Below are the code and all the weights of a small trained network. Each question names an input and a class and asks about switching units off, where a switched-off unit gives its printed mean instead of its output.

import numpy as np


def w(rows, s, z=0):
    codes = np.array(rows[::2]) - 128.0
    scale = np.full(codes.shape[1], s)
    scale[-1] = z or s
    return codes * scale


def norm(h):
    return h / np.sqrt((h * h).mean(-1, keepdims=True) + 1e-5)


def f(y):
    return np.maximum(y, 0)


def log_softmax(a):
    a = a - a.max(-1, keepdims=True)
    return a - np.log(np.exp(a).sum(-1, keepdims=True))


def net(x, mask):
    res = np.array(x, float).reshape(1, 4) / 4 @ E
    u = 0
    for l in range(3):
        y = f(norm(res) @ A[l][:, :-1].T + A[l][:, -1])
        res = res + np.where(mask[u : u + 6], y, B[l][:, -1]) @ B[l][:, :-1]
        u += 6
    return log_softmax(norm(res)[-1] @ U[:, :-1].T + U[:, -1])


A, B = {}, {}
E = w([
[100,91,180,175,145],'x0',
[144,98,55,75,225],'x1',
[125,109,181,68,126],'x2',
[176,96,255,125,180],'x3',
],0.0041)
A[0] = w([
[121,31,116,118,207,38],'L0N0',
[176,124,27,84,139,37],'L0N1',
[118,184,229,102,111,51],'L0N2',
[74,82,153,73,189,192],'L0N3',
[198,36,243,129,83,249],'L0N4',
[127,255,243,152,8,103],'L0N5',
],0.0034,0.0014)
B[0] = w([
[109,124,112,211,215,179],'L0N0',
[189,143,181,102,112,185],'L0N1',
[152,29,198,128,160,173],'L0N2',
[96,128,122,235,135,196],'L0N3',
[98,184,198,64,128,251],'L0N4',
[65,3,121,138,101,237],'L0N5',
],0.0049,0.0031)
A[1] = w([
[136,58,78,84,235,130],'L1N0',
[170,75,136,161,132,123],'L1N1',
[198,198,21,94,119,7],'L1N2',
[179,83,88,145,153,73],'L1N3',
[182,193,54,85,113,32],'L1N4',
[106,146,3,112,176,182],'L1N5',
],0.0055,0.0021)
B[1] = w([
[27,33,81,252,154,222],'L1N0',
[90,162,167,89,104,157],'L1N1',
[167,132,212,91,88,200],'L1N2',
[96,78,191,133,134,153],'L1N3',
[179,159,141,85,54,182],'L1N4',
[135,253,239,114,181,253],'L1N5',
],0.0046,0.0041)
A[2] = w([
[123,187,92,138,2,252],'L2N0',
[160,171,23,72,154,163],'L2N1',
[130,189,80,163,149,93],'L2N2',
[172,117,179,137,86,116],'L2N3',
[71,80,26,80,46,127],'L2N4',
[124,52,80,114,252,250],'L2N5',
],0.0051,0.0024)
B[2] = w([
[165,87,2,100,102,253],'L2N0',
[213,194,227,172,83,161],'L2N1',
[150,114,180,147,108,155],'L2N2',
[133,36,104,83,115,179],'L2N3',
[121,67,51,194,142,168],'L2N4',
[52,170,111,194,247,240],'L2N5',
],0.0045,0.0037)
U = w([
[67,124,134,181,198,253],'0',
[92,91,188,137,111,253],'1',
[134,135,71,119,137,3],'2',
[183,198,123,94,79,238],'3',
[108,73,1,157,89,191],'4',
[158,97,130,117,172,3],'5',
[140,153,139,187,111,3],'6',
],0.0079,0.0028)

Each question gives the input, the list of numbers given to net, and the class t.
The units are the neurons (one row each of A and B). Each row of codes is followed by its name. A weight is (code - 128) times the scale printed after its matrix; where a second scale follows, it is the last column's (A, B and U).
mask holds one flag per neuron, layer by layer. A switched-off neuron (its flag False) gives its mean, the last column of its row in B, instead of its output. The means were averaged over made-up inputs and are rounded, as every weight is.
A unit's drop is (log p(t) with every unit on - log p(t) with that unit switched off) / (log p(t) with every unit on - log p(t) with every unit switched off).
top k neurons: the k neurons with the biggest drops, biggest first
top k neurons in layer l: the k neurons of layer l with the biggest drops, biggest first
drop of u: that unit's drop, to one decimal
input [-1,7,1,-8], class 3: top neuron in layer 0 => [L0N5]
input [7,-8,4,-8], class 4: top 2 neurons => [L2N0; L1N5]
input [3,-8,3,-5], class 4: top 2 neurons in layer 2 => [L2N0; L2N4]
input [-4,6,2,-4], class 3: top 3 neurons => [L0N5; L1N4; L1N5]
input [-5,6,-3,-2], class 3: top 2 neurons in layer 1 => [L1N4; L1N2]
input [5,-8,-5,-6], class 4: top 2 neurons => [L2N0; L1N5]
input [-2,1,-4,1], class 3: top 2 neurons => [L0N5; L0N2]
input [-4,4,-1,-1], class 3: top 2 neurons => [L0N5; L1N4]
input [2,-7,0,-3], class 4: top 2 neurons => [L1N5; L2N0]
input [-7,-2,3,-8], class 3: top 3 neurons in layer 1 => [L1N5; L1N0; L1N2]
input [-8,4,-3,-8], class 3: top 2 neurons in layer 1 => [L1N5; L1N2]
input [-5,4,-8,-5], class 3: drop of L1N5 => 0.2
input [-8,2,-5,-4], class 3: drop of L1N5 => 0.1
input [-8,-7,6,-4], class 4: top neuron in layer 0 => [L0N5]
input [-6,7,-7,-6], class 3: drop of L1N5 => 0.3
